Below is a small trained network, with its code and all its weights. Each question gives an input and a class and asks what happens when units are switched off, that is, made to give their printed mean instead of their output.

import numpy as np


def w(rows, s, z=0):
    codes = np.array(rows[::2]) - 128.0
    scale = np.full(codes.shape[1], s)
    scale[-1] = z or s
    return codes * scale


def f(y):
    return np.maximum(y, 0)


def log_softmax(a):
    a = a - a.max(-1, keepdims=True)
    return a - np.log(np.exp(a).sum(-1, keepdims=True))


def net(x, mask):
    res = np.array(x, float).reshape(1, 8) / 4 @ E
    y = f(res @ A[0][:, :-1].T + A[0][:, -1])
    res = res + np.where(mask, y, B[0][:, -1]) @ B[0][:, :-1]
    return log_softmax(res[-1] @ U[:, :-1].T + U[:, -1])


A, B = {}, {}
E = w([
[128,125,125],'x0',
[148,161,157],'x1',
[133,135,135],'x2',
[135,139,137],'x3',
[118,112,115],'x4',
[49,159,158],'x5',
[114,105,109],'x6',
[126,9,180],'x7',
],0.012)
A[0] = w([
[74,108,53,136],'N0',
[127,88,200,120],'N1',
[207,160,147,237],'N2',
[97,99,195,114],'N3',
[42,164,200,173],'N4',
[149,198,69,51],'N5',
[135,181,84,23],'N6',
[121,160,71,42],'N7',
[55,135,151,93],'N8',
[99,84,192,129],'N9',
[142,54,206,105],'N10',
[229,133,49,135],'N11',
[132,99,192,62],'N12',
[25,117,171,50],'N13',
[130,158,49,56],'N14',
[158,157,145,231],'N15',
[105,161,72,48],'N16',
[98,41,159,101],'N17',
[169,47,200,85],'N18',
[113,135,73,103],'N19',
[252,81,61,78],'N20',
[88,82,117,252],'N21',
[251,97,111,67],'N22',
[90,82,119,115],'N23',
],0.011,0.0038)
B[0] = w([
[143,126,116,173],'N0',
[74,220,146,206],'N1',
[83,93,82,232],'N2',
[141,187,111,189],'N3',
[99,29,247,224],'N4',
[177,156,152,221],'N5',
[141,182,196,187],'N6',
[179,183,155,172],'N7',
[41,92,251,172],'N8',
[126,175,84,206],'N9',
[215,249,130,246],'N10',
[62,52,208,239],'N11',
[158,148,110,178],'N12',
[99,117,198,183],'N13',
[168,179,136,186],'N14',
[107,124,93,200],'N15',
[161,207,143,175],'N16',
[236,167,113,231],'N17',
[154,158,112,255],'N18',
[172,162,85,160],'N19',
[113,69,187,252],'N20',
[86,152,107,210],'N21',
[90,115,254,232],'N22',
[166,159,110,172],'N23',
],0.0062,0.0074)
U = w([
[208,254,71,41],'0',
[133,143,83,254],'1',
[107,83,156,49],'2',
],0.0083,0.0068)

Each question gives the input, the list of numbers given to net, and the class t.
The units are the neurons (one row each of A and B). Each row of codes is followed by its name. A weight is (code - 128) times the scale printed after its matrix; where a second scale follows, it is the last column's (A, B and U).
mask holds one flag per neuron, in row order. A switched-off neuron (its flag False) gives its mean, the last column of its row in B, instead of its output. The means were averaged over made-up inputs and are rounded, as every weight is.
A unit's drop is (log p(t) with every unit on - log p(t) with that unit switched off) / (log p(t) with every unit on - log p(t) with every unit switched off).
The circuit of an input: a set's keep is (log p(t) with only the set's units on - log p(t) with every unit switched off) / (log p(t) with every unit on - log p(t) with every unit switched off). Starting from the 12 units with the biggest drops (on a tie, the unit counted first), units are removed one at a time, each time the one whose removal leaves the highest keep (on an exact tie, the one counted first), for as long as the keep stays at least 0.8.
circuit, biggest first: the units of the circuit, biggest drop first
k most important neurons: the k neurons with the biggest drops, biggest first
drop when u is switched off: that unit's drop, to one decimal
input [-2,-6,-6,-6,-8,-7,6,-5], class 2: circuit, biggest first => (N11; N20)
input [-6,-3,4,1,-2,-5,2,8], class 0: circuit, biggest first => (N10; N17)
input [2,-4,5,5,5,6,-4,-1], class 2: circuit, biggest first => (N4; N8)
input [0,4,-2,-8,3,-5,-1,-4], class 2: circuit, biggest first => (N11; N10)
input [4,-6,8,4,-8,6,5,-2], class 2: circuit, biggest first => (N4; N8)
input [-7,8,1,-3,0,-8,2,8], class 0: circuit, biggest first => (N10)
input [3,8,-4,-6,3,-8,7,-6], class 2: circuit, biggest first => (N11; N20)
input [1,7,4,8,-3,-6,-4,3], class 2: circuit, biggest first => (N22; N20)
input [1,-2,1,-2,5,6,4,-5], class 2: 4 most important neurons => (N4; N8; N10; N17)
input [-8,3,5,-5,1,-8,-6,-6], class 1: 2 most important neurons => (N11; N4)
input [8,4,-5,8,-6,-5,6,-7], class 1: 2 most important neurons => (N11; N10)
input [3,3,5,-2,4,-7,2,2], class 2: drop when N22 is switched off => 0.2
input [-1,-7,-3,4,-7,4,1,4], class 0: drop when N17 is switched off => 0.3
input [-6,-8,-3,-2,7,-1,-4,6], class 0: drop when N17 is switched off => 0.1
input [3,4,2,-5,3,7,-2,-6], class 2: circuit, biggest first => (N4)
